Below is a small trained network, with its code and all its weights. Each question gives an input and a class and asks what happens when units are switched off, that is, made to give their printed mean instead of their output.

import numpy as np


def w(rows, s, z=0):
    codes = np.array(rows[::2]) - 128.0
    scale = np.full(codes.shape[1], s)
    scale[-1] = z or s
    return codes * scale


def norm(h):
    return h / np.sqrt((h * h).mean(-1, keepdims=True) + 1e-5)


def f(y):
    return np.maximum(y, 0)


def log_softmax(a):
    a = a - a.max(-1, keepdims=True)
    return a - np.log(np.exp(a).sum(-1, keepdims=True))


def net(x, mask):
    res = np.array(x, float).reshape(1, 7) / 4 @ E
    u = 0
    for l in range(4):
        y = f(norm(res) @ A[l][:, :-1].T + A[l][:, -1])
        res = res + np.where(mask[u : u + 4], y, B[l][:, -1]) @ B[l][:, :-1]
        u += 4
    return log_softmax(norm(res)[-1] @ U[:, :-1].T + U[:, -1])


A, B = {}, {}
E = w([
[196,178,143,77],'x0',
[191,27,71,122],'x1',
[206,135,70,42],'x2',
[71,157,82,163],'x3',
[254,233,76,179],'x4',
[130,187,135,18],'x5',
[151,93,192,64],'x6',
],0.005)
A[0] = w([
[46,76,49,254,207],'0.n0',
[110,23,131,128,145],'0.n1',
[70,154,129,158,255],'0.n2',
[164,78,37,103,125],'0.n3',
],0.009,0.00086)
B[0] = w([
[109,139,229,138,253],'0.n0',
[44,54,127,187,199],'0.n1',
[93,255,170,99,189],'0.n2',
[98,60,33,191,181],'0.n3',
],0.0063,0.0068)
A[1] = w([
[254,248,54,126,246],'1.n0',
[91,3,237,89,111],'1.n1',
[156,71,36,237,168],'1.n2',
[236,191,75,207,179],'1.n3',
],0.0066,0.0014)
B[1] = w([
[160,102,173,1,230],'1.n0',
[127,62,65,126,253],'1.n1',
[168,176,173,47,214],'1.n2',
[99,71,27,74,204],'1.n3',
],0.0088,0.0047)
A[2] = w([
[231,141,168,67,150],'2.n0',
[120,135,53,157,5],'2.n1',
[145,1,125,156,155],'2.n2',
[128,186,142,176,81],'2.n3',
],0.0081,0.0018)
B[2] = w([
[225,95,85,91,221],'2.n0',
[123,88,128,165,132],'2.n1',
[74,23,167,213,252],'2.n2',
[1,137,177,78,159],'2.n3',
],0.009,0.0048)
A[3] = w([
[130,107,90,151,6],'3.n0',
[101,217,246,95,117],'3.n1',
[178,77,80,133,25],'3.n2',
[40,166,146,123,141],'3.n3',
],0.011,0.0024)
B[3] = w([
[184,114,110,254,139],'3.n0',
[230,199,112,206,253],'3.n1',
[175,254,166,62,186],'3.n2',
[69,243,143,125,246],'3.n3',
],0.0087,0.0057)
U = w([
[237,100,58,57,223],'0',
[28,7,118,192,101],'1',
[70,214,142,182,4],'2',
],0.011,0.0014)

Each question gives the input, the list of numbers given to net, and the class t.
The units are the neurons (one row each of A and B). Each row of codes is followed by its name. A weight is (code - 128) times the scale printed after its matrix; where a second scale follows, it is the last column's (A, B and U).
mask holds one flag per neuron, layer by layer. A switched-off neuron (its flag False) gives its mean, the last column of its row in B, instead of its output. The means were averaged over made-up inputs and are rounded, as every weight is.
A unit's drop is (log p(t) with every unit on - log p(t) with that unit switched off) / (log p(t) with every unit on - log p(t) with every unit switched off).
The circuit of an input: a set's keep is (log p(t) with only the set's units on - log p(t) with every unit switched off) / (log p(t) with every unit on - log p(t) with every unit switched off). Starting from the 12 units with the biggest drops (on a tie, the unit counted first), units are removed one at a time, each time the one whose removal leaves the highest keep (on an exact tie, the one counted first), for as long as the keep stays at least 0.8.
units of the circuit, in order: the units of the circuit, biggest drop first
unit that matters most: the unit with the biggest drop
top k neurons: the k neurons with the biggest drops, biggest first
k most important neurons of layer l: the k neurons of layer l with the biggest drops, biggest first
drop of u: that unit's drop, to one decimal
input [-8,-4,-2,1,-3,0,-2], class 2: units of the circuit, in order => [0.n2, 2.n2]
input [1,-8,-5,-4,5,0,4], class 0: units of the circuit, in order => [0.n1, 2.n0, 3.n3]
input [-1,-8,2,-1,1,6,-7], class 0: units of the circuit, in order => [1.n0, 0.n1, 0.n0]
input [1,4,-5,8,-6,-1,-8], class 2: unit that matters most => 0.n2
input [2,4,8,2,-4,-1,6], class 1: 2 most important neurons of layer 2 => [2.n2, 2.n0]
input [4,-7,0,0,0,2,3], class 0: 2 most important neurons of layer 0 => [0.n1, 0.n0]
input [1,-3,-7,-6,3,3,6], class 0: top 2 neurons => [0.n1, 2.n0]
input [-7,-1,-3,3,1,-8,-1], class 2: 2 most important neurons of layer 0 => [0.n2, 0.n3]
input [-8,-6,-6,-2,-5,-7,-8], class 2: top 3 neurons => [0.n2, 3.n3, 2.n2]
input [-2,8,4,6,-3,7,8], class 1: 2 most important neurons of layer 2 => [2.n2, 2.n0]
input [-4,-6,-4,-6,4,3,7], class 0: top 3 neurons => [0.n1, 0.n0, 2.n0]
input [8,-4,1,3,-2,-4,5], class 0: 2 most important neurons of layer 0 => [0.n1, 0.n3]
input [-2,0,-1,6,-4,-2,-2], class 2: 3 most important neurons of layer 0 => [0.n2, 0.n3, 0.n0]
input [6,2,-6,4,1,6,-4], class 0: unit that matters most => 1.n0
input [-8,-2,4,-3,-1,4,4], class 1: drop of 2.n0 => 0.0
input [-4,8,0,-1,0,6,-5], class 1: drop of 2.n2 => 0.1
input [-7,-1,1,4,8,2,-3], class 0: drop of 1.n0 => 0.4
